Below is a small trained network, with its code and all its weights. Each question gives an input and a class and asks what happens when units are switched off, that is, made to give their printed mean instead of their output.

import numpy as np


def w(rows, s, z=0):
    codes = np.array(rows[::2]) - 128.0
    scale = np.full(codes.shape[1], s)
    scale[-1] = z or s
    return codes * scale


def norm(h):
    return h / np.sqrt((h * h).mean(-1, keepdims=True) + 1e-5)


def f(y):
    return np.maximum(y, 0)


def log_softmax(a):
    a = a - a.max(-1, keepdims=True)
    return a - np.log(np.exp(a).sum(-1, keepdims=True))


def net(x, mask):
    res = np.array(x, float).reshape(1, 7) / 4 @ E
    u = 0
    for l in range(2):
        y = f(norm(res) @ A[l][:, :-1].T + A[l][:, -1])
        res = res + np.where(mask[u : u + 11], y, B[l][:, -1]) @ B[l][:, :-1]
        u += 11
    return log_softmax(norm(res)[-1] @ U[:, :-1].T + U[:, -1])


A, B = {}, {}
E = w([
[94,109,157,175,129],'x0',
[112,57,165,22,133],'x1',
[125,75,43,151,2],'x2',
[64,126,92,192,172],'x3',
[165,84,219,221,136],'x4',
[87,102,184,86,132],'x5',
[63,222,121,211,77],'x6',
],0.0031)
A[0] = w([
[110,176,157,178,83,72],'0.n0',
[192,165,126,180,106,98],'0.n1',
[109,116,253,77,171,111],'0.n2',
[169,184,45,133,65,86],'0.n3',
[84,151,216,167,198,48],'0.n4',
[198,179,174,123,173,53],'0.n5',
[93,139,157,160,177,53],'0.n6',
[154,58,190,114,135,158],'0.n7',
[115,185,219,173,192,6],'0.n8',
[219,88,186,142,197,58],'0.n9',
[219,35,156,143,127,123],'0.n10',
],0.005,0.0024)
B[0] = w([
[103,113,208,216,31,195],'0.n0',
[18,71,98,123,82,200],'0.n1',
[133,198,51,152,54,254],'0.n2',
[115,101,33,189,202,249],'0.n3',
[166,195,186,145,118,218],'0.n4',
[53,84,88,84,168,183],'0.n5',
[116,179,254,105,149,169],'0.n6',
[150,70,104,175,65,245],'0.n7',
[100,143,248,132,214,210],'0.n8',
[40,49,92,102,117,216],'0.n9',
[176,12,90,154,147,253],'0.n10',
],0.0039,0.0022)
A[1] = w([
[135,122,187,186,203,96],'1.n0',
[204,136,208,106,190,27],'1.n1',
[109,254,112,93,190,52],'1.n2',
[173,168,23,141,172,149],'1.n3',
[217,109,198,24,97,115],'1.n4',
[115,196,137,186,57,103],'1.n5',
[103,206,239,141,161,1],'1.n6',
[85,36,129,95,199,190],'1.n7',
[131,81,183,160,73,193],'1.n8',
[169,70,103,81,73,85],'1.n9',
[47,129,125,48,163,185],'1.n10',
],0.0078,0.0024)
B[1] = w([
[191,179,125,90,136,207],'1.n0',
[60,163,93,139,30,167],'1.n1',
[229,91,89,127,154,212],'1.n2',
[159,124,88,113,185,232],'1.n3',
[44,107,112,92,159,201],'1.n4',
[1,118,109,133,118,222],'1.n5',
[133,117,210,189,219,216],'1.n6',
[147,197,149,124,28,255],'1.n7',
[171,124,69,141,159,237],'1.n8',
[100,135,223,111,193,233],'1.n9',
[149,187,129,150,86,219],'1.n10',
],0.0074,0.0041)
U = w([
[140,196,237,202,203,164],'0',
[15,124,93,216,86,156],'1',
[115,32,200,10,136,118],'2',
[192,110,25,107,197,178],'3',
[139,106,147,124,147,2],'4',
[87,175,175,42,37,157],'5',
[227,201,108,101,102,108],'6',
[201,5,164,165,59,121],'7',
],0.012,0.0072)

Each question gives the input, the list of numbers given to net, and the class t.
The units are the neurons (one row each of A and B). Each row of codes is followed by its name. A weight is (code - 128) times the scale printed after its matrix; where a second scale follows, it is the last column's (A, B and U).
mask holds one flag per neuron, layer by layer. A switched-off neuron (its flag False) gives its mean, the last column of its row in B, instead of its output. The means were averaged over made-up inputs and are rounded, as every weight is.
A unit's drop is (log p(t) with every unit on - log p(t) with that unit switched off) / (log p(t) with every unit on - log p(t) with every unit switched off).
The circuit of an input: a set's keep is (log p(t) with only the set's units on - log p(t) with every unit switched off) / (log p(t) with every unit on - log p(t) with every unit switched off). Starting from the 12 units with the biggest drops (on a tie, the unit counted first), units are removed one at a time, each time the one whose removal leaves the highest keep (on an exact tie, the one counted first), for as long as the keep stays at least 0.8.
units of the circuit, in order: the units of the circuit, biggest drop first
k most important neurons: the k neurons with the biggest drops, biggest first
top k neurons in layer l: the k neurons of layer l with the biggest drops, biggest first
input [-2,1,4,-7,5,4,-2], class 2: units of the circuit, in order => (1.n4)
input [4,2,-3,-4,5,-5,1], class 6: units of the circuit, in order => (1.n0, 0.n9, 1.n6)
input [3,2,-3,6,7,-3,-6], class 7: top 2 neurons in layer 0 => (0.n10, 0.n7)
input [-8,3,-7,8,-5,2,-5], class 6: top 2 neurons in layer 1 => (1.n7, 1.n10)
input [6,4,-2,3,5,2,-2], class 6: units of the circuit, in order => (1.n0, 1.n8, 1.n7)
input [5,1,0,4,7,3,-3], class 7: top 2 neurons in layer 0 => (0.n7, 0.n10)
input [-3,4,-1,-5,8,5,1], class 2: top 3 neurons in layer 0 => (0.n3, 0.n0, 0.n2)
input [1,-3,-1,-8,5,-5,0], class 7: 2 most important neurons => (0.n1, 0.n9)
input [-6,8,4,6,-1,6,-3], class 5: top 2 neurons in layer 1 => (1.n7, 1.n10)
input [1,6,-7,-5,-8,3,4], class 6: units of the circuit, in order => (1.n2, 1.n10)
input [2,-2,-1,-8,7,-2,-4], class 7: units of the circuit, in order => (0.n7, 0.n9)
input [-4,-8,-4,-7,1,-3,4], class 1: top 2 neurons in layer 0 => (0.n1, 0.n0)
input [-2,6,-7,0,7,-2,-8], class 5: 2 most important neurons => (1.n7, 1.n1)
input [-6,1,-1,7,3,3,-8], class 5: units of the circuit, in order => (1.n7)
input [-4,-5,-3,-5,1,8,-5], class 5: top 2 neurons in layer 1 => (1.n7, 1.n6)
input [4,1,-3,4,-7,3,6], class 0: 2 most important neurons => (1.n6, 1.n2)
input [-2,-2,-6,2,7,-1,-7], class 5: units of the circuit, in order => (1.n7, 1.n1, 0.n9)
input [2,-4,-2,-4,3,-6,-7], class 7: units of the circuit, in order => (1.n7, 0.n9, 0.n10)
input [3,0,6,-7,2,3,-5], class 2: 2 most important neurons => (1.n9, 1.n4)
input [3,1,-5,0,-5,-7,-3], class 6: units of the circuit, in order => (1.n7)
input [-6,0,8,-3,1,-2,-8], class 2: 2 most important neurons => (1.n9, 1.n4)
input [-1,-7,3,-2,-5,2,-1], class 3: 2 most important neurons => (1.n3, 0.n3)
